Below are the code and all the weights of a small trained network. Each question names an input and a class and asks about switching units off, where a switched-off unit gives its printed mean instead of its output.

import numpy as np


def w(rows, s, z=0):
    codes = np.array(rows[::2]) - 128.0
    scale = np.full(codes.shape[1], s)
    scale[-1] = z or s
    return codes * scale


def norm(h):
    return h / np.sqrt((h * h).mean(-1, keepdims=True) + 1e-5)


def f(y):
    return np.maximum(y, 0)


def log_softmax(a):
    a = a - a.max(-1, keepdims=True)
    return a - np.log(np.exp(a).sum(-1, keepdims=True))


def net(x, mask):
    res = np.array(x, float).reshape(1, 6) / 4 @ E
    u = 0
    for l in range(3):
        y = f(norm(res) @ A[l][:, :-1].T + A[l][:, -1])
        res = res + np.where(mask[u : u + 8], y, B[l][:, -1]) @ B[l][:, :-1]
        u += 8
    return log_softmax(norm(res)[-1] @ U[:, :-1].T + U[:, -1])


A, B = {}, {}
E = w([
[128,127,128,129,128],'x0',
[129,128,128,128,129],'x1',
[94,156,140,250,52],'x2',
[201,168,132,156,146],'x3',
[172,85,143,109,64],'x4',
[138,120,40,134,118],'x5',
],0.012)
A[0] = w([
[93,138,156,209,82,77],'L0N0',
[173,98,159,127,19,47],'L0N1',
[122,129,120,159,116,69],'L0N2',
[91,136,252,153,116,61],'L0N3',
[8,95,123,106,61,48],'L0N4',
[120,119,33,165,91,35],'L0N5',
[62,189,123,183,182,72],'L0N6',
[224,181,136,190,131,3],'L0N7',
],0.026,0.0053)
B[0] = w([
[62,150,209,85,34,246],'L0N0',
[79,29,27,158,138,223],'L0N1',
[106,129,147,112,94,159],'L0N2',
[227,208,57,136,120,217],'L0N3',
[125,144,208,190,251,214],'L0N4',
[230,213,82,137,97,207],'L0N5',
[103,15,38,148,131,219],'L0N6',
[117,158,214,189,249,221],'L0N7',
],0.029,0.014)
A[1] = w([
[142,117,117,65,119,2],'L1N0',
[187,146,110,130,122,44],'L1N1',
[208,197,75,129,109,3],'L1N2',
[117,132,143,109,82,19],'L1N3',
[133,115,141,89,143,133],'L1N4',
[141,111,165,77,109,49],'L1N5',
[134,119,139,2,174,105],'L1N6',
[156,122,158,92,89,142],'L1N7',
],0.027,0.0018)
B[1] = w([
[172,79,171,219,95,155],'L1N0',
[94,201,81,53,130,186],'L1N1',
[254,207,86,18,112,244],'L1N2',
[129,123,198,170,136,144],'L1N3',
[91,118,150,83,98,157],'L1N4',
[99,133,160,51,135,141],'L1N5',
[6,129,182,97,34,212],'L1N6',
[43,129,150,157,138,140],'L1N7',
],0.022,0.011)
A[2] = w([
[143,43,70,124,126,183],'L2N0',
[164,137,183,124,161,67],'L2N1',
[162,120,218,112,228,3],'L2N2',
[107,170,201,159,2,137],'L2N3',
[97,59,84,121,96,163],'L2N4',
[92,54,42,116,113,61],'L2N5',
[133,73,59,140,129,34],'L2N6',
[141,95,149,150,134,1],'L2N7',
],0.023,0.00097)
B[2] = w([
[75,118,99,171,67,186],'L2N0',
[86,138,111,159,157,167],'L2N1',
[69,113,158,140,226,205],'L2N2',
[107,81,163,4,114,251],'L2N3',
[129,76,112,164,115,185],'L2N4',
[129,105,83,186,77,196],'L2N5',
[146,105,110,150,62,184],'L2N6',
[139,150,110,108,132,148],'L2N7',
],0.032,0.014)
U = w([
[80,111,230,59,57,100],'0',
[113,153,169,207,252,111],'1',
[223,235,63,92,101,84],'2',
[125,123,108,144,121,254],'3',
[130,58,51,219,65,75],'4',
],0.011,0.0094)

Each question gives the input, the list of numbers given to net, and the class t.
The units are the neurons (one row each of A and B). Each row of codes is followed by its name. A weight is (code - 128) times the scale printed after its matrix; where a second scale follows, it is the last column's (A, B and U).
mask holds one flag per neuron, layer by layer. A switched-off neuron (its flag False) gives its mean, the last column of its row in B, instead of its output. The means were averaged over made-up inputs and are rounded, as every weight is.
A unit's drop is (log p(t) with every unit on - log p(t) with that unit switched off) / (log p(t) with every unit on - log p(t) with every unit switched off).
The circuit of an input: a set's keep is (log p(t) with only the set's units on - log p(t) with every unit switched off) / (log p(t) with every unit on - log p(t) with every unit switched off). Starting from the 12 units with the biggest drops (on a tie, the unit counted first), units are removed one at a time, each time the one whose removal leaves the highest keep (on an exact tie, the one counted first), for as long as the keep stays at least 0.8.
units of the circuit, in order: the units of the circuit, biggest drop first
most important unit: the unit with the biggest drop
top k neurons: the k neurons with the biggest drops, biggest first
top k neurons in layer l: the k neurons of layer l with the biggest drops, biggest first
input [7,1,5,-8,-2,4], class 1: units of the circuit, in order	L0N4
input [5,3,7,-2,-5,-4], class 0: top 2 neurons	L0N0, L0N1
input [-6,-4,-5,2,-7,8], class 2: units of the circuit, in order	L0N1, L1N2
input [-5,-6,-5,6,7,-1], class 4: top 3 neurons	L0N4, L0N1, L0N0
input [5,-1,-8,-4,-5,8], class 0: top 2 neurons	L0N1, L0N3
input [3,0,-5,-7,-7,-6], class 1: units of the circuit, in order	L0N1, L0N0
input [-8,0,-4,0,6,-5], class 4: top 2 neurons	L0N1, L0N5
input [6,2,6,5,7,7], class 2: top 4 neurons	L0N5, L0N4, L0N6, L1N6
input [-2,6,7,3,6,0], class 0: top 4 neurons	L0N0, L0N6, L2N3, L0N7
input [-7,-1,3,-6,8,-2], class 4: top 3 neurons	L0N1, L0N7, L0N3
input [8,-5,0,5,-1,-6], class 2: top 3 neurons	L0N3, L0N4, L1N2
input [5,2,-8,-2,-4,2], class 0: top 4 neurons in layer 0	L0N1, L0N3, L0N6, L0N5
input [-3,7,-7,-6,4,6], class 0: top 2 neurons	L0N1, L0N6
input [0,-3,-6,-7,5,-7], class 1: top 4 neurons in layer 0	L0N4, L0N0, L0N5, L0N6
input [-1,0,-4,1,-4,-5], class 2: most important unit	L0N0
input [-4,-6,1,0,-5,7], class 2: top 2 neurons in layer 0	L0N5, L0N1
input [-2,-7,-2,6,8,-7], class 4: top 3 neurons	L0N1, L0N5, L0N4
input [5,4,3,-4,4,0], class 1: top 2 neurons in layer 0	L0N4, L0N6
input [-2,-3,-6,-7,-5,1], class 1: top 2 neurons in layer 0	L0N4, L0N0
input [3,1,5,-7,5,2], class 1: units of the circuit, in order	L0N4
